Below are the code and all the weights of a small trained network. Each question names an input and a class and asks about switching units off, where a switched-off unit gives its printed mean instead of its output.

import numpy as np


def w(rows, s, z=0):
    codes = np.array(rows[::2]) - 128.0
    scale = np.full(codes.shape[1], s)
    scale[-1] = z or s
    return codes * scale


def f(y):
    return y / 2 * (1 + np.tanh(0.7978845608 * (y + 0.044715 * y**3)))


def log_softmax(a):
    a = a - a.max(-1, keepdims=True)
    return a - np.log(np.exp(a).sum(-1, keepdims=True))


def net(x, mask):
    res = np.array(x, float).reshape(1, 5) / 4 @ E
    y = f(res @ A[0][:, :-1].T + A[0][:, -1])
    res = res + np.where(mask, y, B[0][:, -1]) @ B[0][:, :-1]
    return log_softmax(res[-1] @ U[:, :-1].T + U[:, -1])


A, B = {}, {}
E = w([
[44,125,149,142,142,149,90,99,161],'x0',
[120,70,68,91,255,90,206,176,189],'x1',
[99,127,161,40,87,187,135,190,133],'x2',
[194,134,204,101,185,159,79,97,153],'x3',
[103,126,148,103,180,105,132,115,35],'x4',
],0.0095)
A[0] = w([
[176,134,172,94,219,151,111,120,177,7],'neuron 0',
[157,128,93,139,121,128,138,150,250,14],'neuron 1',
[125,131,116,122,162,127,141,140,153,37],'neuron 2',
[95,124,131,8,128,150,148,180,154,71],'neuron 3',
[111,114,104,101,186,113,151,141,164,28],'neuron 4',
[94,128,126,91,215,109,138,131,45,36],'neuron 5',
[225,127,95,101,135,109,179,170,114,41],'neuron 6',
[76,130,69,141,124,115,168,153,120,18],'neuron 7',
[130,122,110,115,182,129,167,145,145,86],'neuron 8',
[142,126,90,209,202,95,136,105,142,40],'neuron 9',
[111,131,142,109,125,144,135,153,132,68],'neuron 10',
[28,127,143,140,183,133,113,117,195,23],'neuron 11',
[79,130,77,140,120,121,171,154,125,87],'neuron 12',
[120,129,104,114,154,115,141,144,158,71],'neuron 13',
],0.017,0.0018)
B[0] = w([
[178,94,128,49,102,14,100,148,157,233],'neuron 0',
[91,124,164,103,70,199,222,160,185,197],'neuron 1',
[133,151,151,142,99,138,99,119,104,163],'neuron 2',
[175,137,120,249,200,102,159,97,150,248],'neuron 3',
[123,142,146,165,73,142,77,115,89,211],'neuron 4',
[89,123,149,108,61,208,214,166,208,226],'neuron 5',
[43,131,68,74,213,164,97,110,65,199],'neuron 6',
[165,115,127,60,111,43,116,130,157,188],'neuron 7',
[136,155,154,140,76,143,90,112,86,201],'neuron 8',
[180,139,126,238,205,110,159,111,149,208],'neuron 9',
[150,136,116,161,151,126,145,129,116,155],'neuron 10',
[63,134,63,64,209,168,114,119,49,206],'neuron 11',
[181,100,158,70,132,75,88,141,150,187],'neuron 12',
[115,120,128,158,79,140,92,133,107,171],'neuron 13',
],0.02,0.014)
U = w([
[204,154,112,254,232,92,180,70,162,129],'0',
[196,70,140,17,128,8,86,135,171,40],'1',
[118,200,190,182,19,179,34,85,33,243],'2',
[76,120,162,93,97,210,253,164,222,11],'3',
[43,137,24,46,247,156,108,83,48,217],'4',
],0.0084,0.0013)

Each question gives the input, the list of numbers given to net, and the class t.
The units are the neurons (one row each of A and B). Each row of codes is followed by its name. A weight is (code - 128) times the scale printed after its matrix; where a second scale follows, it is the last column's (A, B and U).
mask holds one flag per neuron, in row order. A switched-off neuron (its flag False) gives its mean, the last column of its row in B, instead of its output. The means were averaged over made-up inputs and are rounded, as every weight is.
A unit's drop is (log p(t) with every unit on - log p(t) with that unit switched off) / (log p(t) with every unit on - log p(t) with every unit switched off).
The circuit of an input: a set's keep is (log p(t) with only the set's units on - log p(t) with every unit switched off) / (log p(t) with every unit on - log p(t) with every unit switched off). Starting from the 12 units with the biggest drops (on a tie, the unit counted first), units are removed one at a time, each time the one whose removal leaves the highest keep (on an exact tie, the one counted first), for as long as the keep stays at least 0.8.
units of the circuit, in order: the units of the circuit, biggest drop first
unit that matters most: the unit with the biggest drop
top k neurons: the k neurons with the biggest drops, biggest first
drop when u is switched off: that unit's drop, to one decimal
input [8,2,-2,8,-5], class 1: unit that matters most => neuron 0
input [-2,-3,7,-7,-2], class 0: top 3 neurons => (neuron 3; neuron 0; neuron 10)
input [0,5,6,-8,-8], class 1: top 3 neurons => (neuron 12; neuron 7; neuron 5)
input [-3,6,7,-8,-5], class 1: top 2 neurons => (neuron 7; neuron 12)
input [-3,2,-5,5,-6], class 3: top 2 neurons => (neuron 1; neuron 3)
input [-1,8,-5,-8,0], class 1: top 3 neurons => (neuron 7; neuron 12; neuron 3)
input [8,-7,-6,-3,-1], class 4: top 3 neurons => (neuron 3; neuron 4; neuron 8)
input [0,5,-4,-5,7], class 3: top 3 neurons => (neuron 5; neuron 0; neuron 3)
input [-2,-4,3,-7,7], class 1: top 2 neurons => (neuron 1; neuron 7)
input [6,5,4,1,-2], class 4: top 2 neurons => (neuron 11; neuron 9)
input [-7,4,0,-5,-6], class 4: top 3 neurons => (neuron 6; neuron 5; neuron 0)
input [8,6,-7,-3,3], class 4: top 3 neurons => (neuron 11; neuron 3; neuron 10)
input [-7,5,6,-1,8], class 3: top 2 neurons => (neuron 5; neuron 11)
input [1,5,0,-6,7], class 3: top 2 neurons => (neuron 5; neuron 0)
input [8,0,-7,-7,6], class 4: units of the circuit, in order => (neuron 11)
input [6,-2,2,5,6], class 3: drop when neuron 6 is switched off => 1.6
input [4,5,-4,-2,1], class 2: drop when neuron 3 is switched off => 0.8
input [7,-3,-1,8,-8], class 1: drop when neuron 4 is switched off => 0.0
